M =
[[123 126 134 114 132 109 126 142 134]
 [125 136 116 121 145 129 119 126 135]
 [130 142 111 121 114 120 126 118 129]
 [111 122 126 126 135 125 156 133 131]
 [136 145 122 138 122 119 131 127 134]
 [114 117 129 119 139 126 121 108 102]
 [128 128 141 132 132 126 114 140 120]
 [141 114 134 122 105 132 126 120 131]
 [113 128 134 105 130 113 119 123 120]
 [135 141 128 121 120 122 117 138 131]
 [127 127 133 132 113 113 130 132 112]
 [143 106 131 113 121 125 124 122 137]]
Rows and columns are counted from 0.
(0, 0): 123
(10, 0): 127
(3, 0): 111
(7, 8): 131
(6, 7): 140
(0, 4): 132
(7, 0): 141
(1, 2): 116
(3, 7): 133
(6, 8): 120
(10, 5): 113
(7, 6): 126
(7, 7): 120
(2, 3): 121
(5, 5): 126
(5, 6): 121
(4, 8): 134
(11, 2): 131
(9, 8): 131
(7, 3): 122
(7, 4): 105
(10, 3): 132
(9, 1): 141
(5, 7): 108
(5, 4): 139
(7, 1): 114
(8, 8): 120
(8, 0): 113
(5, 0): 114
(6, 6): 114
(8, 7): 123
(4, 5): 119
(2, 7): 118
(10, 2): 133

B = [113 125 113 123 127 150 142 105 143]
B[-9]: 113
B[-5]: 127

m =
[[143 128 143 143 130 144 129 134 158 124 115 142 136]
 [142 123 149 146 124 144 126 156 148 111 106 128 121]
 [147 120 144 151 120 146 130 145 156 113 113 144 132]
 [135 130 144 137 140 141 128 134 149 125 107 125 128]
 [138 126 140 149 138 144 133 137 155 122 109 134 134]
 [141 134 150 133 132 140 123 137 152 126 112 131 129]
 [141 120 141 153 129 146 133 149 154 114 108 135 129]]
m[0,0]: 143
m[4]: [138, 126, 140, 149, 138, 144, 133, 137, 155, 122, 109, 134, 134]
m[:, 4]: [130, 124, 120, 140, 138, 132, 129]
m[0,9]: 124
m[5]: [141, 134, 150, 133, 132, 140, 123, 137, 152, 126, 112, 131, 129]
m[5,12]: 129
m[2]: [147, 120, 144, 151, 120, 146, 130, 145, 156, 113, 113, 144, 132]
m[1,2]: 149
m[3,8]: 149
m[5,0]: 141
m[:, 3]: [143, 146, 151, 137, 149, 133, 153]
m[6,6]: 133
m[:, 1]: [128, 123, 120, 130, 126, 134, 120]
m[:, 10]: [115, 106, 113, 107, 109, 112, 108]
m[6]: [141, 120, 141, 153, 129, 146, 133, 149, 154, 114, 108, 135, 129]
m[:, 6]: [129, 126, 130, 128, 133, 123, 133]
m[6,2]: 141
m[:, 11]: [142, 128, 144, 125, 134, 131, 135]
m[3]: [135, 130, 144, 137, 140, 141, 128, 134, 149, 125, 107, 125, 128]
m[4,1]: 126
m[0,1]: 128
m[5,11]: 131
m[6,4]: 129
m[1,3]: 146
m[5,5]: 140
m[2,8]: 156
m[:, 9]: [124, 111, 113, 125, 122, 126, 114]

arr = [[126, 130, 128, 128, 144, 128, 154, 126, 129, 120], [132, 137, 134, 129, 135, 117, 153, 131, 125, 124]]
Indices start at 0.
(0, 0) = 126
(1, 1) = 137
(1, 0) = 132
(0, 4) = 144
(0, 3) = 128
(1, 9) = 124
(0, 1) = 130
(1, 7) = 131
(0, 9) = 120

x =
array([[133, 126, 125, 113, 107, 108, 132, 128, 130, 127],
       [126, 129, 129, 110, 127, 124, 127, 130, 127, 127],
       [125, 129, 129, 113, 126, 117, 124, 131, 126, 126],
       [131, 128, 128, 121, 129, 140, 133, 125, 128, 131],
       [130, 127, 127, 127, 118, 140, 131, 127, 127, 128],
       [129, 129, 127, 158, 144, 141, 124, 131, 130, 125],
       [128, 128, 128, 134, 133, 148, 127, 129, 128, 128],
       [131, 128, 126, 113, 132, 116, 126, 129, 131, 126],
       [123, 129, 129, 145, 125, 108, 126, 128, 126, 128]])
x[-9,0] => 133
x[-6,-3] => 125
x[5] => [129, 129, 127, 158, 144, 141, 124, 131, 130, 125]
x[4,-8] => 127
x[7,5] => 116
x[-4,-1] => 125
x[6,7] => 129
x[:, -3] => [128, 130, 131, 125, 127, 131, 129, 129, 128]
x[-3,-7] => 134
x[5,6] => 124
x[-5,6] => 131
x[4,-9] => 127
x[-2,-9] => 128
x[3] => [131, 128, 128, 121, 129, 140, 133, 125, 128, 131]
x[8,-4] => 126
x[0,-4] => 132
x[7,-1] => 126
x[-8,-9] => 129
x[-9,-6] => 107
x[-7] => [125, 129, 129, 113, 126, 117, 124, 131, 126, 126]
x[3,-9] => 128
x[-2] => [131, 128, 126, 113, 132, 116, 126, 129, 131, 126]
x[-7,-6] => 126
x[4,-5] => 140
x[-4,-10] => 129
x[-8,-10] => 126
x[6,-4] => 127
x[0] => [133, 126, 125, 113, 107, 108, 132, 128, 130, 127]
x[8,-9] => 129
x[-7,-3] => 131
x[-3,-1] => 128
x[2,-5] => 117
x[6] => [128, 128, 128, 134, 133, 148, 127, 129, 128, 128]
x[1,7] => 130
